Here is a tiny trained network, its code and every weight. The questions are about switching its units off for an input and a class, where a switched-off unit gives its printed mean instead of its output.

import numpy as np


def w(rows, s, z=0):
    codes = np.array(rows[::2]) - 128.0
    scale = np.full(codes.shape[1], s)
    scale[-1] = z or s
    return codes * scale


def norm(h):
    return h / np.sqrt((h * h).mean(-1, keepdims=True) + 1e-5)


def f(y):
    return np.maximum(y, 0)


def log_softmax(a):
    a = a - a.max(-1, keepdims=True)
    return a - np.log(np.exp(a).sum(-1, keepdims=True))


def net(x, mask):
    res = np.array(x, float).reshape(1, 6) / 4 @ E
    u = 0
    for l in range(2):
        y = f(norm(res) @ A[l][:, :-1].T + A[l][:, -1])
        res = res + np.where(mask[u : u + 6], y, B[l][:, -1]) @ B[l][:, :-1]
        u += 6
    return log_softmax(norm(res)[-1] @ U[:, :-1].T + U[:, -1])


A, B = {}, {}
E = w([
[107,99,252,159,43,120,193,6,137,104,101],'x0',
[123,105,115,120,118,143,135,132,135,147,129],'x1',
[73,194,127,202,167,224,151,118,91,207,210],'x2',
[133,89,119,206,173,79,102,86,64,223,75],'x3',
[144,152,145,124,108,121,120,137,141,144,137],'x4',
[138,133,146,131,127,103,125,131,128,135,158],'x5',
],0.0044)
A[0] = w([
[172,195,156,94,90,105,110,115,95,116,188,228],'0.n0',
[156,136,140,155,210,141,156,157,71,164,98,151],'0.n1',
[56,213,4,180,196,197,176,203,92,151,197,53],'0.n2',
[85,80,154,98,72,62,148,122,164,90,54,254],'0.n3',
[163,114,104,125,187,57,114,38,86,232,81,218],'0.n4',
[151,75,194,209,90,149,134,23,190,99,134,185],'0.n5',
],0.0041,0.0021)
B[0] = w([
[99,105,50,97,151,165,120,84,131,113,87,188],'0.n0',
[92,124,94,141,93,98,110,140,127,145,186,180],'0.n1',
[187,157,155,147,119,93,132,120,219,133,141,255],'0.n2',
[254,178,115,126,220,85,206,132,137,127,171,236],'0.n3',
[159,114,154,167,59,142,115,166,80,153,65,236],'0.n4',
[62,126,158,93,151,192,210,112,141,153,118,235],'0.n5',
],0.0062,0.0052)
A[1] = w([
[26,143,137,157,83,230,122,127,105,151,117,231],'1.n0',
[3,120,218,125,124,228,190,97,188,155,188,227],'1.n1',
[163,95,49,191,136,70,8,161,87,202,86,150],'1.n2',
[114,79,199,151,160,77,124,51,46,181,45,254],'1.n3',
[212,88,43,78,116,70,77,246,104,65,78,15],'1.n4',
[118,170,109,58,222,62,98,171,202,123,174,97],'1.n5',
],0.0045,0.0009)
B[1] = w([
[88,125,146,195,138,144,111,103,65,115,212,185],'1.n0',
[108,128,75,115,112,79,71,95,98,86,111,255],'1.n1',
[198,166,89,110,142,49,173,111,70,100,156,228],'1.n2',
[146,135,182,139,82,184,87,201,208,195,91,228],'1.n3',
[1,41,138,116,96,139,58,97,67,165,60,236],'1.n4',
[105,106,169,122,166,197,126,172,154,86,145,230],'1.n5',
],0.0071,0.0052)
U = w([
[57,48,114,38,201,160,71,199,143,71,93,185],'0',
[128,184,82,140,165,184,67,189,254,75,227,173],'1',
[154,69,95,118,108,48,57,180,46,160,58,42],'2',
[224,194,61,193,149,59,139,179,114,196,202,74],'3',
[185,127,152,40,175,115,241,77,195,43,130,254],'4',
[46,176,105,133,111,167,140,14,98,50,181,130],'5',
[226,106,203,144,101,127,207,138,185,185,38,80],'6',
[55,128,207,210,70,168,97,104,72,200,138,65],'7',
],0.0089,0.00081)

Each question gives the input, the list of numbers given to net, and the class t.
The units are the neurons (one row each of A and B). Each row of codes is followed by its name. A weight is (code - 128) times the scale printed after its matrix; where a second scale follows, it is the last column's (A, B and U).
mask holds one flag per neuron, layer by layer. A switched-off neuron (its flag False) gives its mean, the last column of its row in B, instead of its output. The means were averaged over made-up inputs and are rounded, as every weight is.
A unit's drop is (log p(t) with every unit on - log p(t) with that unit switched off) / (log p(t) with every unit on - log p(t) with every unit switched off).
The circuit of an input: a set's keep is (log p(t) with only the set's units on - log p(t) with every unit switched off) / (log p(t) with every unit on - log p(t) with every unit switched off). Starting from all 12 units, units are removed one at a time, each time the one whose removal leaves the highest keep (on an exact tie, the one counted first), for as long as the keep stays at least 0.8.
circuit, biggest first: the units of the circuit, biggest drop first
top k neurons: the k neurons with the biggest drops, biggest first
top k neurons in layer l: the k neurons of layer l with the biggest drops, biggest first
drop when u is switched off: that unit's drop, to one decimal
input [-5,-1,-2,0,7,1], class 0: circuit, biggest first	1.n5, 1.n4
input [0,-4,5,1,-6,2], class 3: top 4 neurons	1.n4, 0.n2, 0.n5, 1.n5
input [0,0,6,5,-3,-3], class 3: circuit, biggest first	1.n4
input [-3,5,-1,-8,3,0], class 0: circuit, biggest first	1.n4, 0.n5
input [-7,-6,0,-7,-6,6], class 0: top 2 neurons	1.n4, 0.n3
input [8,6,-2,-1,0,5], class 4: circuit, biggest first	0.n3, 0.n4
input [-2,-5,5,0,3,6], class 1: top 2 neurons in layer 1	1.n5, 1.n2
input [-8,7,0,-6,-5,8], class 0: top 3 neurons in layer 0	0.n3, 0.n5, 0.n1
input [1,1,-7,7,-6,6], class 6: top 3 neurons	1.n3, 1.n1, 0.n3
input [0,-3,-8,-6,4,-7], class 0: top 2 neurons in layer 1	1.n4, 1.n2
input [0,-5,6,-2,4,7], class 1: top 3 neurons	0.n2, 0.n5, 1.n4
input [-3,-2,7,2,-4,-7], class 3: top 2 neurons in layer 0	0.n5, 0.n2
input [-1,-8,2,0,1,7], class 1: top 2 neurons in layer 0	0.n4, 0.n2
input [-6,-2,-5,-7,6,7], class 0: circuit, biggest first	1.n4
input [2,8,-7,6,-7,4], class 6: top 2 neurons in layer 1	1.n3, 1.n1
input [-3,4,6,7,-2,-4], class 3: top 2 neurons in layer 1	1.n2, 1.n4
input [1,5,2,-3,-1,0], class 5: drop when 0.n3 is switched off	1.2
input [4,1,1,-2,0,6], class 5: drop when 0.n5 is switched off	0.3
input [-2,4,7,4,3,-1], class 3: drop when 1.n4 is switched off	0.1
input [2,1,-7,7,-5,-3], class 6: circuit, biggest first	1.n3
